Below are the code and all the weights of a small trained network. Each question names an input and a class and asks about switching units off, where a switched-off unit gives its printed mean instead of its output.

import numpy as np


def w(rows, s, z=0):
    codes = np.array(rows[::2]) - 128.0
    scale = np.full(codes.shape[1], s)
    scale[-1] = z or s
    return codes * scale


def norm(h):
    return h / np.sqrt((h * h).mean(-1, keepdims=True) + 1e-5)


def f(y):
    return np.maximum(y, 0)


def log_softmax(a):
    a = a - a.max(-1, keepdims=True)
    return a - np.log(np.exp(a).sum(-1, keepdims=True))


def net(x, mask):
    res = np.array(x, float).reshape(1, 7) / 4 @ E
    u = 0
    for l in range(2):
        y = f(norm(res) @ A[l][:, :-1].T + A[l][:, -1])
        res = res + np.where(mask[u : u + 4], y, B[l][:, -1]) @ B[l][:, :-1]
        u += 4
    return log_softmax(norm(res)[-1] @ U[:, :-1].T + U[:, -1])


A, B = {}, {}
E = w([
[127,132,128,133],'x0',
[118,134,121,130],'x1',
[168,141,176,60],'x2',
[139,131,128,134],'x3',
[158,236,152,194],'x4',
[157,167,4,95],'x5',
[130,131,130,133],'x6',
],0.0028)
A[0] = w([
[168,185,17,57,35],'0.n0',
[102,3,60,82,87],'0.n1',
[150,139,219,216,204],'0.n2',
[190,137,9,121,6],'0.n3',
],0.0045,0.0014)
B[0] = w([
[56,136,184,146,251],'0.n0',
[176,111,84,178,250],'0.n1',
[83,76,108,129,253],'0.n2',
[2,151,189,110,220],'0.n3',
],0.0057,0.0026)
A[1] = w([
[97,209,181,196,95],'1.n0',
[124,88,6,255,160],'1.n1',
[145,172,211,79,9],'1.n2',
[64,67,151,88,173],'1.n3',
],0.0046,0.0012)
B[1] = w([
[225,51,53,131,229],'1.n0',
[212,166,115,4,252],'1.n1',
[145,171,52,68,172],'1.n2',
[141,242,59,122,238],'1.n3',
],0.0049,0.0032)
U = w([
[232,124,67,134,194],'0',
[187,158,81,92,2],'1',
[3,143,174,165,177],'2',
],0.0064,0.00088)

Each question gives the input, the list of numbers given to net, and the class t.
The units are the neurons (one row each of A and B). Each row of codes is followed by its name. A weight is (code - 128) times the scale printed after its matrix; where a second scale follows, it is the last column's (A, B and U).
mask holds one flag per neuron, layer by layer. A switched-off neuron (its flag False) gives its mean, the last column of its row in B, instead of its output. The means were averaged over made-up inputs and are rounded, as every weight is.
A unit's drop is (log p(t) with every unit on - log p(t) with that unit switched off) / (log p(t) with every unit on - log p(t) with every unit switched off).
The circuit of an input: a set's keep is (log p(t) with only the set's units on - log p(t) with every unit switched off) / (log p(t) with every unit on - log p(t) with every unit switched off). Starting from all 8 units, units are removed one at a time, each time the one whose removal leaves the highest keep (on an exact tie, the one counted first), for as long as the keep stays at least 0.8.
circuit, biggest first: the units of the circuit, biggest drop first
unit that matters most: the unit with the biggest drop
k most important neurons: the k neurons with the biggest drops, biggest first
k most important neurons of layer l: the k neurons of layer l with the biggest drops, biggest first
drop of u: that unit's drop, to one decimal
input [-2,-8,-4,-7,5,-5,8], class 0: circuit, biggest first => (0.n3 0.n0)
input [-5,7,0,-4,-1,3,-1], class 2: 3 most important neurons => (0.n3 0.n0 1.n1)
input [-7,-3,0,3,-2,8,-7], class 2: 3 most important neurons => (0.n3 0.n0 1.n1)
input [2,-2,-8,1,-2,-5,-4], class 1: unit that matters most => 1.n1
input [2,0,-1,-4,7,8,-5], class 2: 3 most important neurons of layer 1 => (1.n1 1.n3 1.n2)
input [3,-1,-6,-7,-2,8,-6], class 2: 4 most important neurons => (0.n3 0.n0 1.n0 1.n2)
input [4,-4,2,-6,1,-3,5], class 2: 2 most important neurons of layer 0 => (0.n2 0.n1)
input [0,8,-4,-7,1,5,1], class 2: 3 most important neurons of layer 0 => (0.n3 0.n0 0.n1)
input [6,4,0,4,3,7,0], class 2: 3 most important neurons => (0.n3 0.n0 1.n1)
input [-5,7,-2,3,1,6,-7], class 2: 3 most important neurons => (0.n3 0.n0 1.n1)
input [8,5,3,-1,-2,6,2], class 2: drop of 0.n3 => 0.2
input [7,-8,2,1,-4,6,-1], class 2: drop of 1.n0 => 0.2
input [0,6,3,5,1,7,3], class 2: drop of 0.n0 => 0.2
input [2,-3,-2,5,1,4,-8], class 2: most important neuron => (0.n3)
